Below is a small trained network, with its code and all its weights. Each question gives an input and a class and asks what happens when units are switched off, that is, made to give their printed mean instead of their output.

import numpy as np


def w(rows, s, z=0):
    codes = np.array(rows[::2]) - 128.0
    scale = np.full(codes.shape[1], s)
    scale[-1] = z or s
    return codes * scale


def f(y):
    return y / 2 * (1 + np.tanh(0.7978845608 * (y + 0.044715 * y**3)))


def log_softmax(a):
    a = a - a.max(-1, keepdims=True)
    return a - np.log(np.exp(a).sum(-1, keepdims=True))


def net(x, mask):
    res = np.array(x, float).reshape(1, 5) / 4 @ E
    y = f(res @ A[0][:, :-1].T + A[0][:, -1])
    res = res + np.where(mask, y, B[0][:, -1]) @ B[0][:, :-1]
    return log_softmax(res[-1] @ U[:, :-1].T + U[:, -1])


A, B = {}, {}
E = w([
[182,30,60,238,130],'x0',
[163,87,43,43,3],'x1',
[28,26,203,128,73],'x2',
[196,45,184,44,192],'x3',
[209,159,234,165,53],'x4',
],0.0057)
A[0] = w([
[108,135,161,173,176,60],'neuron 1',
[65,195,122,86,137,119],'neuron 2',
[173,164,58,118,167,90],'neuron 3',
[109,93,49,73,119,98],'neuron 4',
[156,83,109,186,129,86],'neuron 5',
[190,64,153,76,206,130],'neuron 6',
[108,119,40,85,84,108],'neuron 7',
[141,72,99,190,142,86],'neuron 8',
[151,123,90,97,72,67],'neuron 9',
[114,102,122,105,205,197],'neuron 10',
[1,56,106,116,142,121],'neuron 11',
[107,145,157,165,187,52],'neuron 12',
[83,72,164,150,88,72],'neuron 13',
[53,118,160,184,59,96],'neuron 14',
[154,81,109,183,126,78],'neuron 15',
[54,172,43,172,125,95],'neuron 16',
[159,65,114,99,181,116],'neuron 17',
[128,144,180,149,123,254],'neuron 18',
[75,137,120,167,211,98],'neuron 19',
[172,121,117,100,44,83],'neuron 20',
[78,187,183,51,116,91],'neuron 21',
[111,115,74,67,70,92],'neuron 22',
[149,82,102,191,123,85],'neuron 23',
[99,148,168,172,168,149],'neuron 24',
[152,115,99,212,97,91],'neuron 25',
[121,180,116,180,87,98],'neuron 26',
[87,189,100,183,88,64],'neuron 27',
[83,176,150,70,121,83],'neuron 28',
[157,174,55,109,184,87],'neuron 29',
[184,186,114,139,135,154],'neuron 30',
[177,216,72,140,151,114],'neuron 31',
[91,95,72,93,200,139],'neuron 32',
[183,86,138,74,119,102],'neuron 33',
[186,163,78,151,165,128],'neuron 34',
[144,118,94,101,81,62],'neuron 35',
[116,99,70,93,72,137],'neuron 36',
[151,47,79,172,165,101],'neuron 37',
],0.0097,0.005)
B[0] = w([
[198,165,218,173,209,155],'neuron 1',
[185,171,66,81,134,198],'neuron 2',
[154,30,197,93,129,205],'neuron 3',
[201,163,174,200,122,209],'neuron 4',
[194,153,95,52,197,182],'neuron 5',
[49,239,216,75,41,232],'neuron 6',
[182,176,162,191,147,223],'neuron 7',
[190,157,94,51,187,197],'neuron 8',
[181,182,218,212,218,162],'neuron 9',
[168,170,142,173,68,237],'neuron 10',
[254,20,202,73,98,255],'neuron 11',
[175,182,167,219,210,156],'neuron 12',
[215,71,210,44,173,173],'neuron 13',
[179,102,228,78,66,199],'neuron 14',
[193,159,94,59,201,176],'neuron 15',
[42,220,172,87,39,230],'neuron 16',
[107,208,130,83,77,193],'neuron 17',
[210,127,90,168,92,253],'neuron 18',
[232,169,191,231,165,207],'neuron 19',
[220,184,166,203,194,189],'neuron 20',
[242,145,23,38,197,206],'neuron 21',
[208,157,163,167,188,198],'neuron 22',
[174,195,46,40,205,189],'neuron 23',
[223,164,169,177,149,205],'neuron 24',
[157,199,115,39,147,203],'neuron 25',
[85,166,161,101,90,176],'neuron 26',
[88,217,194,59,103,178],'neuron 27',
[213,135,40,38,225,167],'neuron 28',
[195,17,188,101,138,216],'neuron 29',
[153,63,163,105,103,216],'neuron 30',
[186,55,201,87,100,251],'neuron 31',
[143,161,97,158,43,237],'neuron 32',
[122,201,176,156,114,176],'neuron 33',
[161,74,189,102,107,220],'neuron 34',
[161,192,220,152,213,146],'neuron 35',
[191,151,174,203,173,221],'neuron 36',
[177,192,87,48,142,237],'neuron 37',
],0.008,0.0042)
U = w([
[148,151,152,231,214,74],'0',
[143,134,35,29,214,88],'1',
[147,115,122,139,91,251],'2',
[143,26,184,80,123,36],'3',
[78,204,165,90,72,82],'4',
[57,74,51,190,90,213],'5',
[12,17,12,195,154,2],'6',
[10,12,4,192,160,2],'7',
],0.011,0.01)

Each question gives the input, the list of numbers given to net, and the class t.
The units are the neurons (one row each of A and B). Each row of codes is followed by its name. A weight is (code - 128) times the scale printed after its matrix; where a second scale follows, it is the last column's (A, B and U).
mask holds one flag per neuron, in row order. A switched-off neuron (its flag False) gives its mean, the last column of its row in B, instead of its output. The means were averaged over made-up inputs and are rounded, as every weight is.
A unit's drop is (log p(t) with every unit on - log p(t) with that unit switched off) / (log p(t) with every unit on - log p(t) with every unit switched off).
The circuit of an input: a set's keep is (log p(t) with only the set's units on - log p(t) with every unit switched off) / (log p(t) with every unit on - log p(t) with every unit switched off). Starting from the 12 units with the biggest drops (on a tie, the unit counted first), units are removed one at a time, each time the one whose removal leaves the highest keep (on an exact tie, the one counted first), for as long as the keep stays at least 0.8.
units of the circuit, in order: the units of the circuit, biggest drop first
top k neurons: the k neurons with the biggest drops, biggest first
drop of u: that unit's drop, to one decimal
input [3,-4,0,-6,-4], class 4: units of the circuit, in order	neuron 16
input [-2,-1,-1,5,2], class 4: units of the circuit, in order	neuron 6; neuron 11
input [0,7,-8,4,3], class 3: top 3 neurons	neuron 3; neuron 31; neuron 30
input [2,3,1,6,-4], class 4: units of the circuit, in order	neuron 6; neuron 17
input [-7,5,6,4,-7], class 1: top 3 neurons	neuron 21; neuron 28; neuron 2
input [2,4,6,6,-7], class 2: units of the circuit, in order	neuron 32; neuron 4
input [1,-2,-7,3,-4], class 3: units of the circuit, in order	neuron 29; neuron 3
input [-7,-6,-2,8,-4], class 4: top 2 neurons	neuron 6; neuron 10
input [6,-2,-7,4,-1], class 3: top 2 neurons	neuron 34; neuron 3
input [7,-7,7,8,-5], class 4: top 3 neurons	neuron 6; neuron 17; neuron 10
input [-3,1,-5,4,-2], class 3: top 3 neurons	neuron 29; neuron 3; neuron 16
input [-6,-3,-4,6,4], class 1: top 4 neurons	neuron 21; neuron 28; neuron 16; neuron 32
input [-3,2,8,-2,4], class 3: top 2 neurons	neuron 13; neuron 14
input [8,6,5,-8,-6], class 1: units of the circuit, in order	neuron 23
input [4,-5,-7,-8,-7], class 4: top 2 neurons	neuron 16; neuron 27
input [-7,-8,3,-3,-3], class 0: top 4 neurons	neuron 19; neuron 12; neuron 24; neuron 1
input [-7,5,7,0,3], class 1: top 2 neurons	neuron 21; neuron 28
input [-1,4,7,8,-4], class 4: top 4 neurons	neuron 6; neuron 17; neuron 33; neuron 29
input [-7,6,1,-5,3], class 1: top 2 neurons	neuron 21; neuron 28
input [-1,3,4,8,-7], class 4: units of the circuit, in order	neuron 6
input [-3,-2,3,8,3], class 4: drop of neuron 6	0.3
input [1,0,-8,-7,-2], class 3: drop of neuron 31	0.3
input [2,4,-2,8,1], class 4: drop of neuron 6	0.2
input [8,2,6,-6,-3], class 1: drop of neuron 27	0.0
